  7.2    5.4   -4.4    1.8   -2.4    1.6  -14.7    8.6  -14.4   21.1   15.4
The entry just right of -14.4: 21.1
The median entry -> 1.8
The entry just left of the largest entry: -14.4
The entry just left of -4.4 is 5.4

m =
[[ 0.26  0.23 -2.17 -0.60  2.34 -1.38 -0.80  0.81  0.21  1.86  1.86  0.43
  -0.35  1.48 -1.71 -0.70]
 [ 1.27  1.64 -0.83  0.03 -0.76 -2.49 -1.11 -2.00  0.45  0.31  1.68  0.20
   0.68  0.78  2.19 -1.42]
 [-0.17  0.20 -2.55 -1.52  1.40 -1.34 -0.49  3.05 -1.32  0.67  0.64  1.48
  -0.92 -0.06 -0.45 -1.53]
 [ 0.55 -1.62 -1.85  0.18 -0.38 -1.68  1.85  1.50 -0.24  1.77  1.90 -7.64
  -0.55  1.24 -1.44 -1.80]
 [ 2.10 -1.90  0.50 -0.25 -0.27 -1.76 -1.23  1.86 -1.36 -1.45 -1.43  2.14
  -0.67 -1.71 -0.27 -0.86]
 [-0.06 -1.04 -2.46  0.02 -2.10 -0.29 -1.18 -2.72  0.17 -0.69  1.61 -2.22
   0.63  0.02  1.42 -1.55]
 [ 0.57 -1.58 -1.89  0.12 -0.31 -1.71  1.86 -1.78  0.53  0.52  1.59 -2.97
   0.68  0.92  2.32 -1.71]
 [ 0.49 -0.34 -1.57 -0.14 -1.94 -0.58 -2.43  2.19 -0.68  1.54  1.71 -0.26
  -0.72  0.90 -1.08 -1.77]
 [ 0.57 -1.57 -1.90  0.16 -0.29 -1.71  1.88 -0.03 -0.96 -2.29 -1.48 -4.37
  -0.28 -2.07 -0.45 -1.31]
 [ 0.15 -1.01 -2.25  0.89 -0.90  0.19 -2.26 -2.87  0.04 -1.14  1.37  0.82
   0.57 -0.36  1.02 -1.74]
 [ 1.49  0.35 -0.56 -0.13 -1.94 -2.57  0.05 -1.28  1.66  1.52  0.28  2.12
   0.36  1.62 -1.82 -1.99]
 [ 0.55 -0.23 -2.21  1.96  1.60 -0.79 -0.71 -2.77  0.14 -0.79  1.57 -1.47
   0.62 -0.06  1.33  0.02]
 [ 0.82 -2.13 -1.29 -0.55 -0.45 -1.76  1.53 -2.08 -0.47 -2.34 -0.33 -0.75
   0.20 -1.65 -0.21 -0.62]
 [-0.19  0.19 -2.55 -1.51  1.41 -1.37 -0.46 -1.25  1.54  0.02 -2.21 -2.92
   0.91  0.40  1.76 -1.14]
 [ 0.96  0.06 -1.85  2.59  0.01 -1.37  0.15 -2.85  0.06 -1.03  1.43  2.51
   0.60 -0.27  1.11 -0.19]]
The third largest entry: 2.51
The 4th entry in reading order?
A: -0.60
The entry just left of -2.22: 1.61
The entry just right of 0.12?
A: -0.31
The maximum is 3.05
The entry just left of 2.12?
A: 0.28
The entry just right of 0.89?
A: -0.90
The entry just right of the smallest entry is -0.55
The smallest entry?
A: -7.64
The third smallest entry?
A: -2.97
The entry just left of 1.77: -0.24
The entry just right of the largest entry?
A: -1.32
The entry just left of -2.26 is 0.19
The entry just left of the smallest entry?
A: 1.90
The entry just right of -0.03: -0.96
The entry just left of -2.13 is 0.82
The entry just left of -1.58 -> 0.57
The entry just left of 1.61 is -0.69
The 2nd smallest entry is -4.37

W =
array([[ 5.02,  3.94, -4.00,  4.94, -0.82],
       [-2.01, -2.74,  0.29, -0.25,  5.30],
       [ 6.46,  1.75, -5.13, -0.81,  1.15]])
Counting starts at 1.
Give the entry in row 2 and column 1.
Answer: -2.01
Give the entry in row 2 and column 2.
Answer: -2.74
The bottom-left entry is 6.46
The entry at row 1, column 3 is -4.00
The entry directly above -5.13 -> 0.29
The entry in row 1 and column 2 is 3.94
Give the entry just right of -5.13.
Answer: -0.81
Give the top-right entry.
Answer: -0.82
The minimum is -5.13
Give the entry just right of the centre entry.
Answer: -0.25
Give the entry in row 1 and column 1.
Answer: 5.02
Give the bottom-right entry.
Answer: 1.15

[[ 5.23 -1.68  0.07  1.86 -1.90  1.20  5.28  5.86 -1.72  2.42 -0.02  0.21
   1.14  0.05  4.35  0.64]
 [ 0.37 -2.30  1.37  3.08 -0.13  1.13  1.05  3.13  0.36  0.73  0.96  0.71
   0.73 -0.93  4.45 -0.05]
 [-3.68  4.71  3.38  1.12  5.19  1.69 -3.55 -3.85  5.07  1.20  3.60  3.32
   1.12  3.42 -1.53  1.61]
 [ 7.85  0.72 -1.55 -0.98 -2.46  0.58  6.99  5.09 -2.84  2.66 -1.19 -0.52
   1.19  1.36  0.96  1.46]
 [ 3.27 -1.62  0.43  2.14 -0.98  1.12  3.48  4.44 -0.74  1.16  0.16  0.19
   1.23 -0.50  3.89  0.70]
 [ 3.32 -1.35  0.47  1.97 -0.94  1.12  3.49  4.29 -0.72  1.49  0.29  0.35
   1.12 -0.17  3.68  0.64]
 [-1.65  5.40  2.63  0.13  4.52  1.57 -1.91 -3.19  4.19  1.80  3.06  3.03
   1.23  4.01 -2.29  1.97]
 [ 5.32  4.55 -0.57 -2.51  0.16  0.62  4.15  0.85 -0.58  3.51  0.31  1.02
   0.76  4.11 -2.70  1.79]]
The entry just left of the smallest entry is -3.55
Report the minimum.
-3.85
Report the entry just left of 3.89.
-0.50
Report the entry just left of -0.93.
0.73
The entry just right of 3.38 is 1.12
Report the entry just right of the smallest entry.
5.07
Report the entry just right of 0.72.
-1.55
The largest entry: 7.85
Report the entry just left of 0.05.
1.14
Report the entry just right of 0.19.
1.23
The entry just right of 3.06 -> 3.03

Questions about the matrix below. Indices start at 1.
1) Give the entry in row 3 and column 2.
2) Give the entry at row 3, column 1.
3) Give the bottom-left entry.
4) Give the entry in row 2 and column 1.
5) Give the bottom entry of the column that holds the smallest entry.
6) Give the entry just right of -5.58.
7) Give the entry just right of the largest entry.
8) Give the entry in row 1 and column 1.
6.10	-4.75	-1.47	5.45	4.64	-4.76	-4.47	0.63	3.23	-6.41	-5.21	4.24
-4.74	2.98	5.58	-6.63	-2.14	-2.69	6.09	6.88	-1.85	6.81	2.60	-5.39
-4.83	-4.55	2.20	-3.84	-5.36	-0.82	0.55	5.85	-1.61	-3.88	5.82	-6.90
-6.82	5.54	3.05	-5.46	4.95	1.82	-3.82	2.00	-4.05	5.37	6.79	-2.45
6.60	-5.58	-4.72	-3.11	-0.82	-3.57	3.33	-6.14	0.71	2.90	1.98	5.16
1.99	0.62	-3.15	-1.19	-5.38	-2.01	2.43	2.10	4.27	4.24	-0.60	-5.09
4.93	2.12	6.00	-0.18	2.79	-3.06	-2.19	-4.91	1.39	-3.62	0.54	3.40
2.24	-2.31	4.62	1.57	-4.68	-3.74	5.93	-0.63	-2.02	4.61	5.94	1.08
5.36	1.61	3.41	-2.99	-0.27	3.80	5.08	4.22	3.21	-6.77	4.44	6.03
1) -4.55
2) -4.83
3) 5.36
4) -4.74
5) 6.03
6) -4.72
7) -1.85
8) 6.10

Questions about the grid below. Counting starts at 1.
1) Which number is the entry at row 3, column 1?
2) Which number is the minimum?
3) Which number is the entry in row 2 and column 3?
4) Which number is the entry just left of the smallest entry?
5) Which number is the bottom entry of the column that holds the smallest entry?
6) Which number is the entry in the bottom-right corner?
7) Which number is the top-right entry?
8) Which number is the entry at row 2, column 1?
-2.96  -7.69   2.08  -5.21   2.18  -2.76  -1.21  -0.34   2.05  -3.50   3.28
-0.04   0.01  -0.01   0.12   0.11   0.02   0.07   0.06  -0.02  -0.01   0.02
-2.57  -3.58   4.07  -3.53  -4.99  -0.83   1.51   2.01  -1.14   1.88  -3.17
 1.99   4.78   4.57  -0.15  -0.27  -0.25   0.45  -1.18  -1.34  -3.95   0.41
-3.13  -7.17   7.39  -6.11  -1.40  -1.83  -2.62   2.98  -1.54  -0.70  -2.88
 4.26   1.66   0.62  -1.13  -0.25  -4.23  -1.83   0.93  -0.04  -3.80   0.78
1) -2.57
2) -7.69
3) -0.01
4) -2.96
5) 1.66
6) 0.78
7) 3.28
8) -0.04
